Below is a small trained network, with its code and all its weights. Each question gives an input and a class and asks what happens when units are switched off, that is, made to give their printed mean instead of their output.

import numpy as np


def w(rows, s, z=0):
    codes = np.array(rows[::2]) - 128.0
    scale = np.full(codes.shape[1], s)
    scale[-1] = z or s
    return codes * scale


def f(y):
    return np.maximum(y, 0)


def log_softmax(a):
    a = a - a.max(-1, keepdims=True)
    return a - np.log(np.exp(a).sum(-1, keepdims=True))


def net(x, mask):
    res = np.array(x, float).reshape(1, 4) / 4 @ E
    y = f(res @ A[0][:, :-1].T + A[0][:, -1])
    res = res + np.where(mask, y, B[0][:, -1]) @ B[0][:, :-1]
    return log_softmax(res[-1] @ U[:, :-1].T + U[:, -1])


A, B = {}, {}
E = w([
[161,244,123,154,184,122,133,222,43,123,11],'x0',
[92,201,53,157,96,37,163,198,72,92,212],'x1',
[57,169,1,182,212,113,42,65,127,164,118],'x2',
[37,225,238,53,78,48,120,84,165,35,129],'x3',
],0.01)
A[0] = w([
[151,118,146,129,177,117,13,82,155,233,85,161],'neuron 0',
[142,174,139,97,198,122,193,227,113,155,91,75],'neuron 1',
[177,115,198,134,7,174,174,133,50,138,151,129],'neuron 2',
[137,18,164,189,150,47,155,37,83,142,150,60],'neuron 3',
[117,180,149,162,212,142,158,170,95,155,48,10],'neuron 4',
[177,97,120,206,148,177,143,159,108,223,128,6],'neuron 5',
[92,88,101,123,1,124,81,51,184,123,172,112],'neuron 6',
[202,74,124,93,90,217,176,85,117,166,37,117],'neuron 7',
[134,55,71,216,103,74,160,166,85,115,118,78],'neuron 8',
[123,137,68,100,156,109,184,198,106,115,194,116],'neuron 9',
],0.007,0.0026)
B[0] = w([
[60,167,120,107,162,126,150,134,97,33,47,228],'neuron 0',
[162,117,116,182,204,101,156,157,151,167,84,205],'neuron 1',
[70,68,72,218,114,214,141,116,98,139,71,224],'neuron 2',
[168,74,152,201,163,78,179,180,132,139,155,183],'neuron 3',
[83,122,135,148,157,81,157,139,219,180,164,207],'neuron 4',
[186,148,184,73,131,201,147,117,74,86,209,216],'neuron 5',
[162,184,76,162,149,146,206,175,92,137,171,246],'neuron 6',
[123,129,167,125,145,154,125,141,135,13,85,231],'neuron 7',
[124,180,140,110,112,96,115,115,86,73,137,186],'neuron 8',
[144,105,176,119,44,50,90,76,91,2,156,187],'neuron 9',
],0.0087,0.011)
U = w([
[117,130,182,100,143,61,101,82,122,1,133,172],'0',
[47,140,105,209,136,153,96,126,65,122,106,254],'1',
[147,237,230,81,146,143,100,107,106,44,200,19],'2',
[154,111,75,196,232,102,185,187,236,211,177,70],'3',
[147,88,106,117,122,128,37,129,143,173,131,89],'4',
],0.0059,0.0027)

Each question gives the input, the list of numbers given to net, and the class t.
The units are the neurons (one row each of A and B). Each row of codes is followed by its name. A weight is (code - 128) times the scale printed after its matrix; where a second scale follows, it is the last column's (A, B and U).
mask holds one flag per neuron, in row order. A switched-off neuron (its flag False) gives its mean, the last column of its row in B, instead of its output. The means were averaged over made-up inputs and are rounded, as every weight is.
A unit's drop is (log p(t) with every unit on - log p(t) with that unit switched off) / (log p(t) with every unit on - log p(t) with every unit switched off).
The circuit of an input: a set's keep is (log p(t) with only the set's units on - log p(t) with every unit switched off) / (log p(t) with every unit on - log p(t) with every unit switched off). Starting from all 10 units, units are removed one at a time, each time the one whose removal leaves the highest keep (on an exact tie, the one counted first), for as long as the keep stays at least 0.8.
circuit, biggest first: the units of the circuit, biggest drop first
most important unit: the unit with the biggest drop
k most important neurons: the k neurons with the biggest drops, biggest first
drop when u is switched off: that unit's drop, to one decimal
input [8,6,5,6], class 3: circuit, biggest first	(neuron 4; neuron 1)
input [8,1,-5,0], class 3: circuit, biggest first	(neuron 1)
input [1,-6,-3,-4], class 0: 3 most important neurons	(neuron 7; neuron 6; neuron 0)
input [-4,6,0,-7], class 2: circuit, biggest first	(neuron 5; neuron 8)
input [2,4,-1,-2], class 0: 2 most important neurons	(neuron 9; neuron 6)
input [3,-5,-1,-4], class 0: 2 most important neurons	(neuron 7; neuron 6)
input [2,-4,-7,-1], class 1: 2 most important neurons	(neuron 2; neuron 9)
input [-5,-8,6,-5], class 0: circuit, biggest first	(neuron 0; neuron 7)
input [-8,6,-8,8], class 1: circuit, biggest first	(neuron 2; neuron 6)
input [3,7,2,-5], class 0: 2 most important neurons	(neuron 9; neuron 6)
input [-5,-5,-8,-1], class 1: 2 most important neurons	(neuron 2; neuron 7)
input [-8,7,-6,0], class 3: 2 most important neurons	(neuron 6; neuron 0)
input [2,-3,0,-6], class 2: 2 most important neurons	(neuron 5; neuron 2)
input [-8,3,3,0], class 3: most important neuron	(neuron 6)
input [-1,1,2,-4], class 2: 2 most important neurons	(neuron 2; neuron 5)
input [6,-3,-8,1], class 1: 2 most important neurons	(neuron 2; neuron 7)
input [8,3,2,0], class 3: 2 most important neurons	(neuron 4; neuron 1)
input [0,-2,3,-8], class 2: drop when neuron 5 is switched off	0.4
input [8,-7,1,5], class 3: drop when neuron 1 is switched off	0.3
input [-1,-6,-5,-8], class 2: drop when neuron 7 is switched off	0.1
input [-1,7,4,-4], class 0: most important unit	neuron 9
input [-7,-4,6,4], class 3: drop when neuron 1 is switched off	-0.1
